Below are the code and all the weights of a small trained network. Each question names an input and a class and asks about switching units off, where a switched-off unit gives its printed mean instead of its output.

import numpy as np


def w(rows, s, z=0):
    codes = np.array(rows[::2]) - 128.0
    scale = np.full(codes.shape[1], s)
    scale[-1] = z or s
    return codes * scale


def f(y):
    return np.maximum(y, 0)


def log_softmax(a):
    a = a - a.max(-1, keepdims=True)
    return a - np.log(np.exp(a).sum(-1, keepdims=True))


def net(x, mask):
    res = np.array(x, float).reshape(1, 7) / 4 @ E
    y = f(res @ A[0][:, :-1].T + A[0][:, -1])
    res = res + np.where(mask, y, B[0][:, -1]) @ B[0][:, :-1]
    return log_softmax(res[-1] @ U[:, :-1].T + U[:, -1])


A, B = {}, {}
E = w([
[238,127,182,144,134,50,207,77,34,130,44,108],'x0',
[125,127,112,110,131,114,125,141,114,141,133,110],'x1',
[132,111,160,218,188,253,172,194,59,147,209,67],'x2',
[102,126,133,136,134,123,122,138,106,120,110,141],'x3',
[93,139,129,161,176,171,83,23,143,199,34,39],'x4',
[133,125,129,107,118,154,133,131,126,118,113,120],'x5',
[149,129,125,133,142,141,123,108,135,127,139,148],'x6',
],0.013)
A[0] = w([
[143,102,109,156,145,148,126,64,171,122,109,68,15],'neuron 1',
[120,140,152,121,101,136,133,129,141,145,135,129,53],'neuron 2',
[17,119,107,110,115,186,22,162,190,132,212,151,147],'neuron 3',
[95,77,142,105,198,116,96,168,117,109,104,135,80],'neuron 4',
[90,155,139,106,160,170,99,65,127,184,91,78,1],'neuron 5',
[156,106,157,228,178,239,170,233,43,177,223,65,78],'neuron 6',
[244,120,198,139,135,64,232,81,1,135,79,122,122],'neuron 7',
[94,128,137,143,142,164,200,101,100,142,167,125,46],'neuron 8',
[117,121,118,153,127,138,143,146,108,157,118,153,74],'neuron 9',
[126,167,128,172,123,217,131,124,74,124,142,98,103],'neuron 10',
[169,126,126,74,81,120,198,222,129,40,216,209,23],'neuron 11',
[80,131,124,190,162,160,44,30,144,205,68,36,31],'neuron 12',
[74,134,86,109,128,194,46,159,181,129,184,147,123],'neuron 13',
[186,101,109,141,93,81,140,221,86,40,196,193,19],'neuron 14',
[123,82,100,138,162,138,166,106,151,111,115,155,57],'neuron 15',
[125,160,78,42,56,36,58,87,200,108,49,204,45],'neuron 16',
],0.0095,0.0055)
B[0] = w([
[151,105,161,160,164,118,147,132,121,166,131,170,155],'neuron 1',
[121,116,102,106,136,117,90,168,141,144,138,107,129],'neuron 2',
[89,170,29,183,83,188,212,136,221,120,173,127,214],'neuron 3',
[95,116,128,110,116,144,123,125,158,130,103,119,133],'neuron 4',
[171,155,158,92,115,138,111,185,111,162,97,179,170],'neuron 5',
[160,58,150,80,204,71,40,2,158,64,160,103,252],'neuron 6',
[64,193,22,214,61,202,252,191,231,79,199,98,244],'neuron 7',
[169,138,118,115,122,90,101,114,116,102,124,162,154],'neuron 8',
[130,125,128,109,91,127,103,167,105,88,84,126,135],'neuron 9',
[133,70,136,88,102,59,113,110,98,105,98,78,174],'neuron 10',
[171,171,200,162,106,149,90,151,39,216,41,154,217],'neuron 11',
[100,180,211,121,99,121,89,207,71,212,62,217,209],'neuron 12',
[93,152,50,168,90,160,150,166,154,105,121,92,192],'neuron 13',
[163,132,174,88,142,123,163,169,38,214,114,184,204],'neuron 14',
[109,100,132,99,148,130,146,137,151,152,146,97,128],'neuron 15',
[159,53,180,72,220,60,107,32,104,37,158,47,225],'neuron 16',
],0.0088,0.029)
U = w([
[114,113,25,139,110,174,177,167,188,82,112,108,251],'0',
[149,39,148,62,176,82,75,73,137,33,104,97,29],'1',
[145,114,188,98,129,139,104,185,86,255,74,161,105],'2',
],0.0091,0.0016)

Each question gives the input, the list of numbers given to net, and the class t.
The units are the neurons (one row each of A and B). Each row of codes is followed by its name. A weight is (code - 128) times the scale printed after its matrix; where a second scale follows, it is the last column's (A, B and U).
mask holds one flag per neuron, in row order. A switched-off neuron (its flag False) gives its mean, the last column of its row in B, instead of its output. The means were averaged over made-up inputs and are rounded, as every weight is.
A unit's drop is (log p(t) with every unit on - log p(t) with that unit switched off) / (log p(t) with every unit on - log p(t) with every unit switched off).
The circuit of an input: a set's keep is (log p(t) with only the set's units on - log p(t) with every unit switched off) / (log p(t) with every unit on - log p(t) with every unit switched off). Starting from the 12 units with the biggest drops (on a tie, the unit counted first), units are removed one at a time, each time the one whose removal leaves the highest keep (on an exact tie, the one counted first), for as long as the keep stays at least 0.8.
circuit, biggest first: the units of the circuit, biggest drop first
k most important neurons: the k neurons with the biggest drops, biggest first
drop of u: that unit's drop, to one decimal
input [3,2,-5,3,-8,0,3], class 2: circuit, biggest first => (neuron 11)
input [8,-1,-7,6,-4,4,-3], class 0: 2 most important neurons => (neuron 7; neuron 6)
input [5,1,-2,7,-6,-3,0], class 2: 4 most important neurons => (neuron 14; neuron 11; neuron 3; neuron 13)
input [-6,-1,7,1,6,6,3], class 1: 3 most important neurons => (neuron 6; neuron 7; neuron 10)
input [8,8,7,2,2,-5,-1], class 0: 2 most important neurons => (neuron 7; neuron 16)
input [5,-6,1,-2,4,5,3], class 0: 2 most important neurons => (neuron 7; neuron 11)
input [6,-7,-7,4,8,4,-3], class 2: 4 most important neurons => (neuron 12; neuron 6; neuron 5; neuron 3)
input [-1,3,-6,-2,-7,8,1], class 2: 2 most important neurons => (neuron 11; neuron 6)
input [-3,8,5,-7,5,0,-2], class 1: 4 most important neurons => (neuron 6; neuron 11; neuron 7; neuron 14)
input [-4,3,-1,6,-6,-3,-8], class 2: 3 most important neurons => (neuron 7; neuron 11; neuron 14)
input [-2,3,4,1,1,2,6], class 1: 2 most important neurons => (neuron 7; neuron 6)
input [-5,8,-2,0,6,5,-2], class 2: 2 most important neurons => (neuron 12; neuron 7)
input [5,-2,-1,-8,-5,-5,-8], class 0: 3 most important neurons => (neuron 7; neuron 12; neuron 5)
input [6,-8,8,7,-8,-7,-8], class 1: 2 most important neurons => (neuron 6; neuron 12)
input [-2,-3,4,-4,5,1,-8], class 2: circuit, biggest first => (neuron 12)
input [-5,4,-8,-6,-5,-7,-6], class 1: 2 most important neurons => (neuron 16; neuron 7)
input [8,-2,2,0,6,5,3], class 0: drop of neuron 14 => 0.0
input [-4,1,-5,1,-3,-5,-7], class 1: drop of neuron 7 => 6.6
input [2,0,-5,-8,7,6,0], class 2: drop of neuron 6 => 1.0
input [7,0,8,5,0,1,-3], class 1: drop of neuron 3 => 2.0
